Below are the code and all the weights of a small trained network. Each question names an input and a class and asks about switching units off, where a switched-off unit gives its printed mean instead of its output.

import numpy as np


def w(rows, s, z=0):
    codes = np.array(rows[::2]) - 128.0
    scale = np.full(codes.shape[1], s)
    scale[-1] = z or s
    return codes * scale


def f(y):
    return y / 2 * (1 + np.tanh(0.7978845608 * (y + 0.044715 * y**3)))


def log_softmax(a):
    a = a - a.max(-1, keepdims=True)
    return a - np.log(np.exp(a).sum(-1, keepdims=True))


def net(x, mask):
    res = np.array(x, float).reshape(1, 8) / 4 @ E
    y = f(res @ A[0][:, :-1].T + A[0][:, -1])
    res = res + np.where(mask, y, B[0][:, -1]) @ B[0][:, :-1]
    return log_softmax(res[-1] @ U[:, :-1].T + U[:, -1])


A, B = {}, {}
E = w([
[100,130,146,63,129,195,139],'x0',
[126,112,138,120,133,134,139],'x1',
[114,162,80,130,94,118,114],'x2',
[135,125,114,141,122,118,127],'x3',
[137,125,103,164,117,102,125],'x4',
[246,190,160,99,123,167,253],'x5',
[144,115,242,170,31,124,140],'x6',
[218,81,109,48,87,97,43],'x7',
],0.0075)
A[0] = w([
[186,75,140,70,85,110,50,10],'neuron 1',
[45,87,145,137,127,114,63,105],'neuron 2',
[98,138,88,89,224,85,109,68],'neuron 3',
[38,166,146,175,157,134,161,1],'neuron 4',
[69,106,212,151,4,118,136,69],'neuron 5',
[61,177,192,189,121,147,157,109],'neuron 6',
],0.014,0.0048)
B[0] = w([
[17,32,63,131,107,92,195,230],'neuron 1',
[222,214,189,96,73,120,214,255],'neuron 2',
[160,118,145,206,171,202,83,230],'neuron 3',
[94,32,36,81,140,88,168,202],'neuron 4',
[165,167,79,174,253,209,73,225],'neuron 5',
[103,75,113,107,51,78,111,221],'neuron 6',
],0.011,0.0086)
U = w([
[16,53,34,113,100,85,84,86],'0',
[94,151,126,149,113,126,46,246],'1',
[123,149,69,190,226,212,3,80],'2',
[211,203,143,111,32,129,217,91],'3',
],0.0064,0.013)

Each question gives the input, the list of numbers given to net, and the class t.
The units are the neurons (one row each of A and B). Each row of codes is followed by its name. A weight is (code - 128) times the scale printed after its matrix; where a second scale follows, it is the last column's (A, B and U).
mask holds one flag per neuron, in row order. A switched-off neuron (its flag False) gives its mean, the last column of its row in B, instead of its output. The means were averaged over made-up inputs and are rounded, as every weight is.
A unit's drop is (log p(t) with every unit on - log p(t) with that unit switched off) / (log p(t) with every unit on - log p(t) with every unit switched off).
The circuit of an input: a set's keep is (log p(t) with only the set's units on - log p(t) with every unit switched off) / (log p(t) with every unit on - log p(t) with every unit switched off). Starting from all 6 units, units are removed one at a time, each time the one whose removal leaves the highest keep (on an exact tie, the one counted first), for as long as the keep stays at least 0.8.
circuit, biggest first: the units of the circuit, biggest drop first
unit that matters most: the unit with the biggest drop
top k neurons: the k neurons with the biggest drops, biggest first
drop when u is switched off: that unit's drop, to one decimal
input [-8,-1,0,-3,-2,5,-5,7], class 0: top 2 neurons	neuron 1; neuron 2
input [6,-8,5,-3,-2,-7,-1,-5], class 3: top 2 neurons	neuron 2; neuron 1
input [5,5,6,0,-4,1,-2,-4], class 0: unit that matters most	neuron 2
input [-3,-7,1,-4,0,-6,-3,-2], class 3: top 2 neurons	neuron 2; neuron 5
input [-7,4,-8,3,-7,-5,0,4], class 3: top 4 neurons	neuron 2; neuron 4; neuron 5; neuron 6
input [0,-8,-1,-4,-8,-4,-7,-1], class 2: top 3 neurons	neuron 3; neuron 6; neuron 1
input [-7,3,-5,-2,4,2,8,7], class 2: top 2 neurons	neuron 5; neuron 6
input [7,6,-7,1,7,6,-3,-6], class 0: circuit, biggest first	neuron 2; neuron 4
input [8,0,6,2,-4,-2,-5,2], class 2: top 4 neurons	neuron 3; neuron 6; neuron 1; neuron 2
input [-8,2,4,-3,-6,0,-1,4], class 0: top 4 neurons	neuron 2; neuron 1; neuron 5; neuron 3
input [5,-8,-8,-2,5,-6,5,-2], class 3: top 2 neurons	neuron 2; neuron 3
input [-6,-5,5,-7,8,-8,-6,6], class 3: top 2 neurons	neuron 2; neuron 5
input [7,-7,-5,3,-8,-7,3,-5], class 3: top 2 neurons	neuron 2; neuron 1
input [-6,7,8,4,-2,2,-8,5], class 2: top 4 neurons	neuron 3; neuron 2; neuron 6; neuron 4
input [-4,1,1,1,4,5,2,7], class 0: top 2 neurons	neuron 1; neuron 2
input [-2,1,-7,-2,-4,3,1,3], class 0: circuit, biggest first	neuron 2
input [4,-8,4,1,6,3,-4,7], class 0: top 3 neurons	neuron 1; neuron 2; neuron 5
input [-8,-2,-6,4,2,-1,-6,0], class 2: drop when neuron 1 is switched off	0.1
input [5,-8,-6,-6,-3,4,8,5], class 2: drop when neuron 5 is switched off	0.9
input [-1,1,8,1,-7,5,8,-5], class 2: drop when neuron 5 is switched off	1.3
input [4,-5,-4,0,6,0,2,-6], class 0: unit that matters most	neuron 4
input [-7,-3,8,6,1,-8,4,2], class 3: drop when neuron 2 is switched off	1.3
